Below is a small trained network, with its code and all its weights. Each question gives an input and a class and asks what happens when units are switched off, that is, made to give their printed mean instead of their output.

import numpy as np


def w(rows, s, z=0):
    codes = np.array(rows[::2]) - 128.0
    scale = np.full(codes.shape[1], s)
    scale[-1] = z or s
    return codes * scale


def norm(h):
    return h / np.sqrt((h * h).mean(-1, keepdims=True) + 1e-5)


def f(y):
    return y / 2 * (1 + np.tanh(0.7978845608 * (y + 0.044715 * y**3)))


def log_softmax(a):
    a = a - a.max(-1, keepdims=True)
    return a - np.log(np.exp(a).sum(-1, keepdims=True))


def net(x, mask):
    res = np.array(x, float).reshape(1, 4) / 4 @ E
    u = 0
    for l in range(3):
        y = f(norm(res) @ A[l][:, :-1].T + A[l][:, -1])
        res = res + np.where(mask[u : u + 6], y, B[l][:, -1]) @ B[l][:, :-1]
        u += 6
    return log_softmax(norm(res)[-1] @ U[:, :-1].T + U[:, -1])


A, B = {}, {}
E = w([
[113,125,135,134,128,128,111,122],'x0',
[172,2,67,154,48,135,49,219],'x1',
[81,114,225,172,147,145,207,235],'x2',
[217,132,194,148,211,201,82,125],'x3',
],0.008)
A[0] = w([
[102,148,199,108,159,94,197,21,13],'0.n0',
[188,157,146,131,254,236,140,64,170],'0.n1',
[225,66,112,189,168,192,63,194,233],'0.n2',
[184,102,96,134,128,149,101,35,1],'0.n3',
[138,97,188,146,157,201,152,193,55],'0.n4',
[126,77,84,106,160,155,137,153,155],'0.n5',
],0.0085,0.0049)
B[0] = w([
[123,234,171,78,91,147,123,148,194],'0.n0',
[127,113,252,104,125,128,72,14,245],'0.n1',
[212,90,193,162,112,91,36,105,254],'0.n2',
[95,71,43,76,254,146,135,150,154],'0.n3',
[94,42,71,165,216,176,189,96,174],'0.n4',
[91,97,147,114,68,164,94,156,147],'0.n5',
],0.0089,0.0084)
A[1] = w([
[139,108,129,148,64,127,52,143,2],'1.n0',
[172,108,31,114,181,171,84,46,115],'1.n1',
[20,107,63,141,57,30,201,117,21],'1.n2',
[79,119,109,93,48,86,173,117,100],'1.n3',
[57,76,206,220,218,167,222,188,51],'1.n4',
[162,141,95,2,170,99,99,36,90],'1.n5',
],0.0098,0.0036)
B[1] = w([
[149,154,112,215,106,134,167,158,177],'1.n0',
[81,54,100,84,185,124,126,201,206],'1.n1',
[216,6,248,96,169,155,64,71,249],'1.n2',
[175,125,220,106,168,121,51,78,206],'1.n3',
[49,65,8,75,193,142,83,157,207],'1.n4',
[75,97,81,169,153,201,187,182,254],'1.n5',
],0.012,0.0069)
A[2] = w([
[156,46,71,170,97,84,60,189,110],'2.n0',
[80,112,24,71,183,123,122,140,126],'2.n1',
[178,96,118,189,26,75,135,204,3],'2.n2',
[31,254,145,76,129,156,173,94,16],'2.n3',
[207,102,156,147,104,139,45,89,67],'2.n4',
[170,146,210,84,141,122,86,92,26],'2.n5',
],0.013,0.0044)
B[2] = w([
[56,222,91,127,123,129,179,156,251],'2.n0',
[26,53,41,136,188,175,111,240,201],'2.n1',
[206,198,33,182,21,75,179,75,177],'2.n2',
[216,213,8,245,34,41,203,185,214],'2.n3',
[130,148,188,74,114,108,162,67,254],'2.n4',
[190,80,144,114,91,135,106,145,231],'2.n5',
],0.013,0.011)
U = w([
[217,236,42,215,61,46,202,129,5],'0',
[224,51,244,41,192,178,37,50,236],'1',
[28,65,19,77,251,202,113,241,183],'2',
],0.016,0.0023)

Each question gives the input, the list of numbers given to net, and the class t.
The units are the neurons (one row each of A and B). Each row of codes is followed by its name. A weight is (code - 128) times the scale printed after its matrix; where a second scale follows, it is the last column's (A, B and U).
mask holds one flag per neuron, layer by layer. A switched-off neuron (its flag False) gives its mean, the last column of its row in B, instead of its output. The means were averaged over made-up inputs and are rounded, as every weight is.
A unit's drop is (log p(t) with every unit on - log p(t) with that unit switched off) / (log p(t) with every unit on - log p(t) with every unit switched off).
unit that matters most: the unit with the biggest drop
k most important neurons: the k neurons with the biggest drops, biggest first
top k neurons in layer l: the k neurons of layer l with the biggest drops, biggest first
drop when u is switched off: that unit's drop, to one decimal
input [6,-2,7,-7], class 1: 2 most important neurons	1.n2, 1.n3
input [1,7,7,-6], class 0: unit that matters most	2.n2
input [-2,-5,3,4], class 0: 2 most important neurons	1.n2, 2.n3
input [5,5,2,-6], class 1: 3 most important neurons	1.n2, 0.n2, 1.n3
input [-3,-7,7,4], class 0: top 2 neurons in layer 0	0.n0, 0.n1
input [4,8,-8,5], class 0: top 2 neurons in layer 0	0.n2, 0.n4
input [-1,3,3,2], class 0: 3 most important neurons	0.n2, 1.n2, 0.n1
input [-4,-4,-3,-5], class 1: 4 most important neurons	0.n1, 0.n2, 1.n2, 1.n3
input [-5,-6,3,6], class 0: 2 most important neurons	1.n2, 2.n3
input [-3,5,-3,-7], class 1: 2 most important neurons	1.n2, 0.n2
input [8,5,-7,2], class 2: 2 most important neurons	0.n3, 1.n1
input [-7,-4,-8,5], class 2: 2 most important neurons	1.n5, 0.n3
input [4,-6,-5,-8], class 1: 2 most important neurons	1.n2, 0.n1
input [6,3,-5,0], class 2: unit that matters most	0.n3
input [-4,6,-4,2], class 0: drop when 0.n2 is switched off	0.4
input [-6,-2,7,-7], class 1: drop when 1.n2 is switched off	1.2
input [-6,0,2,-5], class 1: drop when 2.n4 is switched off	0.0
input [-3,-3,-5,-7], class 1: drop when 1.n2 is switched off	0.1
